Below is a small trained network, with its code and all its weights. Each question gives an input and a target symbol and asks what happens when units are switched off, that is, made to give their printed mean instead of their output.

import numpy as np


def w(rows, s, z=0):
    codes = np.array(rows[::2]) - 128.0
    scale = np.full(codes.shape[1], s)
    scale[-1] = z or s
    return codes * scale


def norm(h):
    return h / np.sqrt((h * h).mean(-1, keepdims=True) + 1e-5)


def f(y):
    return y / 2 * (1 + np.tanh(0.7978845608 * (y + 0.044715 * y**3)))


def softmax(a):
    e = np.exp(a - a.max(-1, keepdims=True))
    return e / e.sum(-1, keepdims=True)


def log_softmax(a):
    a = a - a.max(-1, keepdims=True)
    return a - np.log(np.exp(a).sum(-1, keepdims=True))


def net(x, mask):
    ids = ['ΔΘεζσω'.index(c) for c in x.split()]
    T = len(ids)
    res = E[ids] + P[:T]
    u = 0
    for l in range(2):
        q, k, v = (norm(res) @ M[l].T for M in (Q, K, V))
        z = softmax(np.where(np.tri(T) > 0, q @ k.T / 4**0.5, -1e9)) @ v
        res = res + np.where(mask[u], z, O[l][:, -1]) @ O[l][:, :-1]
        u += 1
        y = f(norm(res) @ A[l][:, :-1].T + A[l][:, -1])
        res = res + np.where(mask[u : u + 12], y, B[l][:, -1]) @ B[l][:, :-1]
        u += 12
    return log_softmax(norm(res)[-1] @ U[:, :-1].T + U[:, -1])


Q, K, V, O, A, B = {}, {}, {}, {}, {}, {}
E = w([
[3,114,156],'Δ',
[237,107,141],'Θ',
[151,32,115],'ε',
[104,163,220],'ζ',
[174,254,65],'σ',
[114,115,74],'ω',
],0.0039)
P = w([
[230,173,96],'0',
[179,72,146],'1',
[176,92,124],'2',
[177,113,119],'3',
[171,164,118],'4',
[169,174,118],'5',
[174,211,116],'6',
[163,255,114],'7',
],0.00083)
Q[0] = w([
[182,156,190],'0.h0',
[126,182,254],'0.h0',
[71,72,167],'0.h0',
[122,44,121],'0.h0',
],0.0036)
K[0] = w([
[93,234,17],'0.h0',
[121,187,2],'0.h0',
[225,57,96],'0.h0',
[133,4,133],'0.h0',
],0.0027)
V[0] = w([
[120,76,255],'0.h0',
[231,133,112],'0.h0',
[181,131,50],'0.h0',
[164,27,204],'0.h0',
],0.0026)
O[0] = w([
[129,66,253,148],'0.h0',
[199,129,115,254],'0.h0',
[176,173,69,150],'0.h0',
[171,172,231,125],'0.h0',
],0.0028,0.00048)
A[0] = w([
[118,221,182,248],'0.n0',
[122,114,133,26],'0.n1',
[59,122,217,251],'0.n2',
[140,176,2,166],'0.n3',
[63,47,131,90],'0.n4',
[99,183,187,197],'0.n5',
[145,148,130,4],'0.n6',
[130,167,29,118],'0.n7',
[140,147,94,229],'0.n8',
[112,139,66,125],'0.n9',
[122,155,143,116],'0.n10',
[41,139,112,42],'0.n11',
],0.0052,0.0012)
B[0] = w([
[222,42,91,248],'0.n0',
[135,159,138,101],'0.n1',
[229,88,78,250],'0.n2',
[168,14,192,215],'0.n3',
[158,221,70,130],'0.n4',
[199,72,102,210],'0.n5',
[124,141,145,107],'0.n6',
[150,4,221,171],'0.n7',
[122,68,134,166],'0.n8',
[91,56,168,135],'0.n9',
[178,110,124,137],'0.n10',
[72,170,78,123],'0.n11',
],0.0026,0.0022)
Q[1] = w([
[135,106,130],'1.h0',
[208,2,191],'1.h0',
[227,50,125],'1.h0',
[213,72,118],'1.h0',
],0.0068)
K[1] = w([
[113,117,126],'1.h0',
[120,2,119],'1.h0',
[88,19,139],'1.h0',
[121,48,133],'1.h0',
],0.009)
V[1] = w([
[161,88,14],'1.h0',
[54,194,137],'1.h0',
[173,4,103],'1.h0',
[196,254,123],'1.h0',
],0.0029)
O[1] = w([
[72,171,187,174],'1.h0',
[189,103,146,32],'1.h0',
[83,252,93,253],'1.h0',
[122,21,161,67],'1.h0',
],0.0033,0.0032)
A[1] = w([
[158,18,204,2],'1.n0',
[81,176,95,106],'1.n1',
[200,177,174,133],'1.n2',
[197,63,19,143],'1.n3',
[136,129,82,162],'1.n4',
[165,95,147,122],'1.n5',
[255,167,67,130],'1.n6',
[132,71,144,38],'1.n7',
[40,33,129,75],'1.n8',
[206,101,89,152],'1.n9',
[92,167,207,100],'1.n10',
[94,165,109,92],'1.n11',
],0.004,0.002)
B[1] = w([
[206,236,40,100],'1.n0',
[240,162,239,142],'1.n1',
[30,91,127,199],'1.n2',
[35,237,129,152],'1.n3',
[84,178,155,152],'1.n4',
[77,185,48,129],'1.n5',
[15,56,68,252],'1.n6',
[198,166,93,91],'1.n7',
[153,5,117,113],'1.n8',
[33,159,80,171],'1.n9',
[73,158,157,118],'1.n10',
[191,127,181,129],'1.n11',
],0.0021,0.0028)
U = w([
[80,106,182,1],'Δ',
[224,113,55,165],'Θ',
[246,128,198,121],'ε',
[125,186,209,177],'ζ',
[125,95,101,220],'σ',
[33,124,24,88],'ω',
],0.012,0.0034)

Each question gives the input, a string of symbols that net reads in full, and the target symbol t.
The units are the heads (4 rows each of Q, K, V and O) and the neurons (one row each of A and B). Each row of codes is followed by its name. A weight is (code - 128) times the scale printed after its matrix; where a second scale follows, it is the last column's (O, A, B and U).
mask holds one flag per unit, layer by layer, with each layer's heads first. A switched-off unit (its flag False) gives its mean, the last column of its rows in O or B, instead of its output. The means were averaged over made-up inputs and are rounded, as every weight is.
A unit's drop is (log p(t) with every unit on - log p(t) with that unit switched off) / (log p(t) with every unit on - log p(t) with every unit switched off).
unit that matters most: the unit with the biggest drop
top k neurons: the k neurons with the biggest drops, biggest first
k most important neurons of layer l: the k neurons of layer l with the biggest drops, biggest first
drop of u: that unit's drop, to one decimal
input ε Θ ω, target Θ: top 4 neurons -> 0.n3; 0.n7; 1.n0; 1.n6
input ω σ ζ ε ζ Δ, target ζ: 2 most important neurons of layer 0 -> 0.n0; 0.n4
input ζ σ ζ ζ, target ω: unit that matters most -> 0.n2
input ζ Δ ζ ζ Θ ω ω, target σ: top 2 neurons -> 0.n3; 0.n7
input ζ σ ζ ω, target Δ: 2 most important neurons of layer 0 -> 0.n2; 0.n9
input ζ ζ σ ζ ω, target ζ: top 2 neurons -> 1.n6; 0.n4
input ζ ζ ω, target ζ: top 3 neurons -> 1.n6; 0.n2; 1.n1
input ζ Δ ζ Θ σ, target ω: top 2 neurons -> 0.n2; 1.n6
input ζ σ ζ ζ ζ Δ ω, target Δ: 2 most important neurons of layer 0 -> 0.n2; 0.n0
input Θ Δ ζ σ, target ω: 2 most important neurons of layer 0 -> 0.n3; 0.n2
input ε ω Θ, target ω: top 2 neurons -> 1.n6; 1.n2
input ε ω ε σ ζ ε, target ζ: 2 most important neurons of layer 0 -> 0.n0; 0.n2
input σ σ Θ ε Θ ε Θ Δ, target ζ: top 2 neurons -> 1.n6; 1.n1
input ζ Θ ζ, target ε: top neuron -> 1.n0
input Θ Θ ω, target Θ: 3 most important neurons of layer 0 -> 0.n3; 0.n7; 0.n2
input ω ε Θ σ Θ Θ, target ζ: drop of 0.n0 -> 0.3
input σ ω Θ Δ ω, target σ: drop of 0.n7 -> 1.3
input ζ ζ ω Δ Θ ζ, target Θ: drop of 1.h0 -> 0.7
